Below are the code and all the weights of a small trained network. Each question names an input and a target symbol and asks about switching units off, where a switched-off unit gives its printed mean instead of its output.

import numpy as np


def w(rows, s, z=0):
    codes = np.array(rows[::2]) - 128.0
    scale = np.full(codes.shape[1], s)
    scale[-1] = z or s
    return codes * scale


def norm(h):
    return h / np.sqrt((h * h).mean(-1, keepdims=True) + 1e-5)


def f(y):
    return y / 2 * (1 + np.tanh(0.7978845608 * (y + 0.044715 * y**3)))


def softmax(a):
    e = np.exp(a - a.max(-1, keepdims=True))
    return e / e.sum(-1, keepdims=True)


def log_softmax(a):
    a = a - a.max(-1, keepdims=True)
    return a - np.log(np.exp(a).sum(-1, keepdims=True))


def net(x, mask):
    ids = ['ΓΔΠαζξ'.index(c) for c in x.split()]
    T = len(ids)
    res = E[ids] + P[:T]
    r = norm(res)
    for j in range(3):
        rows = slice(4 * j, 4 * j + 4)
        q, k, v = (r @ M[0][rows].T for M in (Q, K, V))
        z = softmax(np.where(np.tri(T) > 0, q @ k.T / 4**0.5, -1e9)) @ v
        o = O[0][rows]
        res = res + np.where(mask[j], z, o[:, -1]) @ o[:, :-1]
    y = f(norm(res) @ A[0][:, :-1].T + A[0][:, -1])
    res = res + np.where(mask[3:11], y, B[0][:, -1]) @ B[0][:, :-1]
    return log_softmax(norm(res)[-1] @ U[:, :-1].T + U[:, -1])


Q, K, V, O, A, B = {}, {}, {}, {}, {}, {}
E = w([
[121,104,128,71],'Γ',
[118,121,170,58],'Δ',
[105,147,188,140],'Π',
[153,184,149,202],'α',
[27,203,3,94],'ζ',
[177,135,169,111],'ξ',
],0.018)
P = w([
[109,115,99,205],'0',
[254,181,53,188],'1',
[197,227,103,139],'2',
[176,249,117,113],'3',
[27,132,96,222],'4',
[135,115,96,183],'5',
[148,113,90,188],'6',
[152,179,147,120],'7',
[127,141,77,162],'8',
[35,186,224,106],'9',
[109,113,149,114],'10',
[97,138,206,149],'11',
],0.009)
Q[0] = w([
[121,190,111,90],'head 1',
[165,239,146,128],'head 1',
[106,115,91,84],'head 1',
[119,38,149,87],'head 1',
[90,111,167,173],'head 2',
[162,115,134,173],'head 2',
[128,250,108,130],'head 2',
[44,165,181,102],'head 2',
[97,109,171,107],'head 3',
[43,52,136,163],'head 3',
[128,213,125,166],'head 3',
[241,98,160,164],'head 3',
],0.012)
K[0] = w([
[48,85,122,146],'head 1',
[12,105,34,160],'head 1',
[74,89,170,113],'head 1',
[144,81,149,59],'head 1',
[204,187,54,158],'head 2',
[108,101,28,48],'head 2',
[143,2,225,207],'head 2',
[115,52,109,96],'head 2',
[101,206,58,148],'head 3',
[198,183,53,109],'head 3',
[146,72,142,147],'head 3',
[108,148,212,53],'head 3',
],0.0093)
V[0] = w([
[131,197,122,80],'head 1',
[53,169,109,173],'head 1',
[164,118,74,111],'head 1',
[65,140,25,93],'head 1',
[188,107,214,87],'head 2',
[189,114,146,96],'head 2',
[109,105,157,218],'head 2',
[164,136,198,171],'head 2',
[216,138,127,203],'head 3',
[176,61,148,191],'head 3',
[233,105,106,124],'head 3',
[85,254,66,105],'head 3',
],0.014)
O[0] = w([
[86,144,147,171,220],'head 1',
[132,85,101,153,135],'head 1',
[141,145,119,152,89],'head 1',
[127,156,67,181,186],'head 1',
[100,146,163,139,253],'head 2',
[116,152,143,142,167],'head 2',
[150,106,144,92,40],'head 2',
[111,122,159,132,137],'head 2',
[162,117,127,106,30],'head 3',
[149,125,120,83,3],'head 3',
[206,181,112,110,65],'head 3',
[120,91,141,251,248],'head 3',
],0.018,0.0045)
A[0] = w([
[135,199,19,128,209],'neuron 1',
[99,58,59,40,254],'neuron 2',
[171,110,206,140,92],'neuron 3',
[121,204,195,137,100],'neuron 4',
[6,196,190,224,222],'neuron 5',
[134,147,163,90,111],'neuron 6',
[149,113,171,119,69],'neuron 7',
[65,138,149,109,89],'neuron 8',
],0.012,0.0065)
B[0] = w([
[133,83,46,241,155],'neuron 1',
[78,215,2,229,139],'neuron 2',
[183,73,43,146,132],'neuron 3',
[177,144,26,45,149],'neuron 4',
[170,68,168,249,254],'neuron 5',
[84,110,215,143,128],'neuron 6',
[185,104,156,123,125],'neuron 7',
[231,92,103,71,138],'neuron 8',
],0.0086,0.024)
U = w([
[163,154,67,133,225],'Γ',
[90,135,193,147,147],'Δ',
[134,3,128,72,87],'Π',
[235,51,105,85,56],'α',
[120,110,114,114,3],'ζ',
[184,173,154,70,215],'ξ',
],0.013,0.0048)

Each question gives the input, a string of symbols that net reads in full, and the target symbol t.
The units are the heads (4 rows each of Q, K, V and O) and the neurons (one row each of A and B). Each row of codes is followed by its name. A weight is (code - 128) times the scale printed after its matrix; where a second scale follows, it is the last column's (O, A, B and U).
mask holds one flag per unit, heads first, then neurons. A switched-off unit (its flag False) gives its mean, the last column of its rows in O or B, instead of its output. The means were averaged over made-up inputs and are rounded, as every weight is.
A unit's drop is (log p(t) with every unit on - log p(t) with that unit switched off) / (log p(t) with every unit on - log p(t) with every unit switched off).
The circuit of an input: a set's keep is (log p(t) with only the set's units on - log p(t) with every unit switched off) / (log p(t) with every unit on - log p(t) with every unit switched off). Starting from all 11 units, units are removed one at a time, each time the one whose removal leaves the highest keep (on an exact tie, the one counted first), for as long as the keep stays at least 0.8.
units of the circuit, in order: the units of the circuit, biggest drop first
top k neurons: the k neurons with the biggest drops, biggest first
which heads matter: for each layer, one digit per head in row order, 1 if its drop is at least 0.15 and else 0, layers parted by /
drop when u is switched off: that unit's drop, to one decimal
input Γ Π ξ ξ Γ, target α: units of the circuit, in order -> head 3; neuron 4; head 1
input ξ Γ α, target ξ: units of the circuit, in order -> head 3; head 2
input ξ Δ α α Δ Δ, target α: which heads matter -> 101
input ξ ξ Π, target ξ: which heads matter -> 001
input α α ξ Π Π, target Π: units of the circuit, in order -> head 1; head 2; head 3; neuron 5
input ξ Π Δ, target ξ: units of the circuit, in order -> head 3; neuron 5
input Π Γ Δ, target Π: which heads matter -> 110
input Γ α Δ, target Γ: units of the circuit, in order -> head 3; neuron 5; head 2
input ξ α Π Δ Γ α ξ Δ Δ, target α: units of the circuit, in order -> head 3; neuron 4
input Γ Δ ξ ξ Γ ξ ξ Δ Γ, target ξ: units of the circuit, in order -> head 1; head 3; neuron 5
input α Γ Π α ξ ξ ξ, target α: top neuron -> neuron 3
input α Δ Π ξ, target α: top 2 neurons -> neuron 3; neuron 5
input Γ Π Δ, target Γ: which heads matter -> 001
input ξ Π α, target ξ: top neuron -> neuron 5
input Π Δ Γ ξ, target Π: which heads matter -> 000
input ξ Δ Δ Δ, target ξ: drop when head 3 is switched off -> 0.7
input Π Δ Δ Γ, target Π: drop when neuron 1 is switched off -> 0.0
input Π Γ Γ, target Π: drop when head 1 is switched off -> 0.6
